Here is a tiny trained network, its code and every weight. The questions are about switching its units off for an input and a target symbol, where a switched-off unit gives its printed mean instead of its output.

import numpy as np


def w(rows, s, z=0):
    codes = np.array(rows[::2]) - 128.0
    scale = np.full(codes.shape[1], s)
    scale[-1] = z or s
    return codes * scale


def f(y):
    return y / 2 * (1 + np.tanh(0.7978845608 * (y + 0.044715 * y**3)))


def softmax(a):
    e = np.exp(a - a.max(-1, keepdims=True))
    return e / e.sum(-1, keepdims=True)


def log_softmax(a):
    a = a - a.max(-1, keepdims=True)
    return a - np.log(np.exp(a).sum(-1, keepdims=True))


def net(x, mask):
    ids = ['ΓΔΘΠΩαλφ'.index(c) for c in x.split()]
    T = len(ids)
    res = E[ids] + P[:T]
    u = 0
    for l in range(2):
        r = res
        for j in range(2):
            rows = slice(2 * j, 2 * j + 2)
            q, k, v = (r @ M[l][rows].T for M in (Q, K, V))
            z = softmax(np.where(np.tri(T) > 0, q @ k.T / 2**0.5, -1e9)) @ v
            o = O[l][rows]
            res = res + np.where(mask[u + j], z, o[:, -1]) @ o[:, :-1]
        u += 2
        y = f(res @ A[l][:, :-1].T + A[l][:, -1])
        res = res + np.where(mask[u : u + 4], y, B[l][:, -1]) @ B[l][:, :-1]
        u += 4
    return log_softmax(res[-1] @ U[:, :-1].T + U[:, -1])


Q, K, V, O, A, B = {}, {}, {}, {}, {}, {}
E = w([
[91,182,140,136,96],'Γ',
[92,144,147,182,157],'Δ',
[97,110,139,156,108],'Θ',
[93,167,157,130,73],'Π',
[159,114,10,107,68],'Ω',
[132,73,163,108,116],'α',
[182,101,174,202,91],'λ',
[137,147,140,129,3],'φ',
],0.022)
P = w([
[27,148,123,216,142],'0',
[92,160,108,128,75],'1',
[172,178,103,154,221],'2',
[71,122,108,137,83],'3',
[178,165,92,159,245],'4',
[53,95,100,151,97],'5',
],0.012)
Q[0] = w([
[168,149,147,142,170],'0.h0',
[226,76,168,126,202],'0.h0',
[59,201,111,145,190],'0.h1',
[233,78,255,224,97],'0.h1',
],0.0074)
K[0] = w([
[98,227,84,251,234],'0.h0',
[136,144,93,188,34],'0.h0',
[81,52,197,22,232],'0.h1',
[2,178,127,245,91],'0.h1',
],0.0075)
V[0] = w([
[103,178,156,221,100],'0.h0',
[80,88,198,118,172],'0.h0',
[83,216,172,187,120],'0.h1',
[93,220,3,81,149],'0.h1',
],0.0078)
O[0] = w([
[75,168,117,153,101,253],'0.h0',
[149,62,254,151,137,88],'0.h0',
[137,96,28,174,147,247],'0.h1',
[145,79,109,168,156,157],'0.h1',
],0.012,0.0067)
A[0] = w([
[162,138,174,115,99,254],'0.n0',
[79,142,201,98,141,155],'0.n1',
[116,83,97,2,64,91],'0.n2',
[122,161,142,184,240,89],'0.n3',
],0.013,0.005)
B[0] = w([
[114,109,1,146,149,166],'0.n0',
[206,26,78,183,139,178],'0.n1',
[219,121,128,201,5,252],'0.n2',
[141,48,68,26,119,239],'0.n3',
],0.01,0.0033)
Q[1] = w([
[90,250,68,124,108],'1.h0',
[127,150,217,161,80],'1.h0',
[147,122,107,197,156],'1.h1',
[87,71,191,204,104],'1.h1',
],0.011)
K[1] = w([
[82,114,127,180,151],'1.h0',
[254,186,168,26,109],'1.h0',
[48,62,125,168,71],'1.h1',
[209,104,236,74,138],'1.h1',
],0.0085)
V[1] = w([
[129,191,116,102,41],'1.h0',
[74,95,96,11,121],'1.h0',
[114,93,195,125,54],'1.h1',
[84,82,146,171,131],'1.h1',
],0.011)
O[1] = w([
[40,153,184,3,197,255],'1.h0',
[107,166,77,64,33,78],'1.h0',
[160,51,254,88,102,123],'1.h1',
[38,48,169,30,139,217],'1.h1',
],0.0075,0.0093)
A[1] = w([
[21,171,38,136,138,23],'1.n0',
[118,105,187,97,108,254],'1.n1',
[123,230,38,78,40,104],'1.n2',
[158,134,85,151,255,169],'1.n3',
],0.0063,0.0036)
B[1] = w([
[206,217,114,134,179,248],'1.n0',
[55,72,27,186,66,168],'1.n1',
[158,110,202,105,92,239],'1.n2',
[115,171,248,183,107,159],'1.n3',
],0.012,0.013)
U = w([
[131,149,177,185,148,77],'Γ',
[143,122,64,119,143,110],'Δ',
[105,124,86,149,158,201],'Θ',
[90,140,145,76,141,168],'Π',
[161,99,76,81,114,3],'Ω',
[95,89,68,128,120,243],'α',
[123,118,140,215,144,153],'λ',
[92,131,250,176,115,76],'φ',
],0.012,0.0042)

Each question gives the input, a string of symbols that net reads in full, and the target symbol t.
The units are the heads (2 rows each of Q, K, V and O) and the neurons (one row each of A and B). Each row of codes is followed by its name. A weight is (code - 128) times the scale printed after its matrix; where a second scale follows, it is the last column's (O, A, B and U).
mask holds one flag per unit, layer by layer, with each layer's heads first. A switched-off unit (its flag False) gives its mean, the last column of its rows in O or B, instead of its output. The means were averaged over made-up inputs and are rounded, as every weight is.
A unit's drop is (log p(t) with every unit on - log p(t) with that unit switched off) / (log p(t) with every unit on - log p(t) with every unit switched off).
The circuit of an input: a set's keep is (log p(t) with only the set's units on - log p(t) with every unit switched off) / (log p(t) with every unit on - log p(t) with every unit switched off). Starting from all 12 units, units are removed one at a time, each time the one whose removal leaves the highest keep (on an exact tie, the one counted first), for as long as the keep stays at least 0.8.
units of the circuit, in order: the units of the circuit, biggest drop first
most important unit: the unit with the biggest drop
k most important neurons: the k neurons with the biggest drops, biggest first
k most important neurons of layer l: the k neurons of layer l with the biggest drops, biggest first
which heads matter: for each layer, one digit per head in row order, 1 if its drop is at least 0.15 and else 0, layers parted by /
input α Γ Π α α, target λ: which heads matter	11 / 10
input Δ λ Π, target Ω: which heads matter	01 / 10
input α α φ Π Π φ, target α: most important neuron of layer 1	1.n1
input Θ φ α, target α: 2 most important neurons	1.n0, 0.n3
input Ω Γ α, target Γ: units of the circuit, in order	1.n3, 1.h1, 0.h0, 1.n0
input λ φ Θ Θ Π, target φ: which heads matter	11 / 11
input Δ φ α Ω Θ Π, target α: which heads matter	11 / 00
input α α φ Θ α Γ, target α: 2 most important neurons of layer 0	0.n1, 0.n0
input φ φ φ φ Δ, target Π: 2 most important neurons	0.n3, 1.n3
input Θ λ λ, target α: 2 most important neurons	0.n3, 1.n0
input α Θ λ λ α, target λ: 2 most important neurons	0.n1, 1.n2
input α Ω φ, target λ: which heads matter	10 / 10
input φ Δ Γ, target Π: units of the circuit, in order	0.n3, 0.h0, 1.h0
input φ λ φ φ α, target Π: most important unit	1.h0
input Ω Δ φ Γ, target Γ: 3 most important neurons of layer 1	1.n0, 1.n2, 1.n1
input Δ Γ φ, target Ω: units of the circuit, in order	0.n3, 1.h0, 1.n2, 0.h1
input Γ Π φ, target Δ: which heads matter	01 / 11
input λ λ Γ, target φ: 3 most important neurons	1.n3, 0.n0, 1.n1
input φ Ω φ φ α, target Π: units of the circuit, in order	1.h0, 0.h0
input Δ α Π, target Ω: 2 most important neurons of layer 1	1.n3, 1.n2
input Γ α α, target Δ: units of the circuit, in order	0.h1, 1.h1, 1.n0
input Γ Π Θ, target Δ: units of the circuit, in order	0.n3, 0.h1, 1.n0, 1.h1
input Ω α Γ, target Γ: units of the circuit, in order	1.h1, 1.n0, 1.n3
input α Π φ φ Π, target λ: most important neuron	0.n1
input Δ λ α Δ, target α: 3 most important neurons	0.n3, 1.n0, 0.n1
input Ω Ω α Δ φ, target Γ: units of the circuit, in order	1.h1, 0.h0, 1.n3, 1.n2
input Δ φ α Δ φ, target Ω: units of the circuit, in order	0.n3, 1.h0, 0.h1, 1.n2
input λ α α Δ α, target φ: units of the circuit, in order	1.n3, 1.n0
input φ Γ Π, target Π: units of the circuit, in order	1.h0
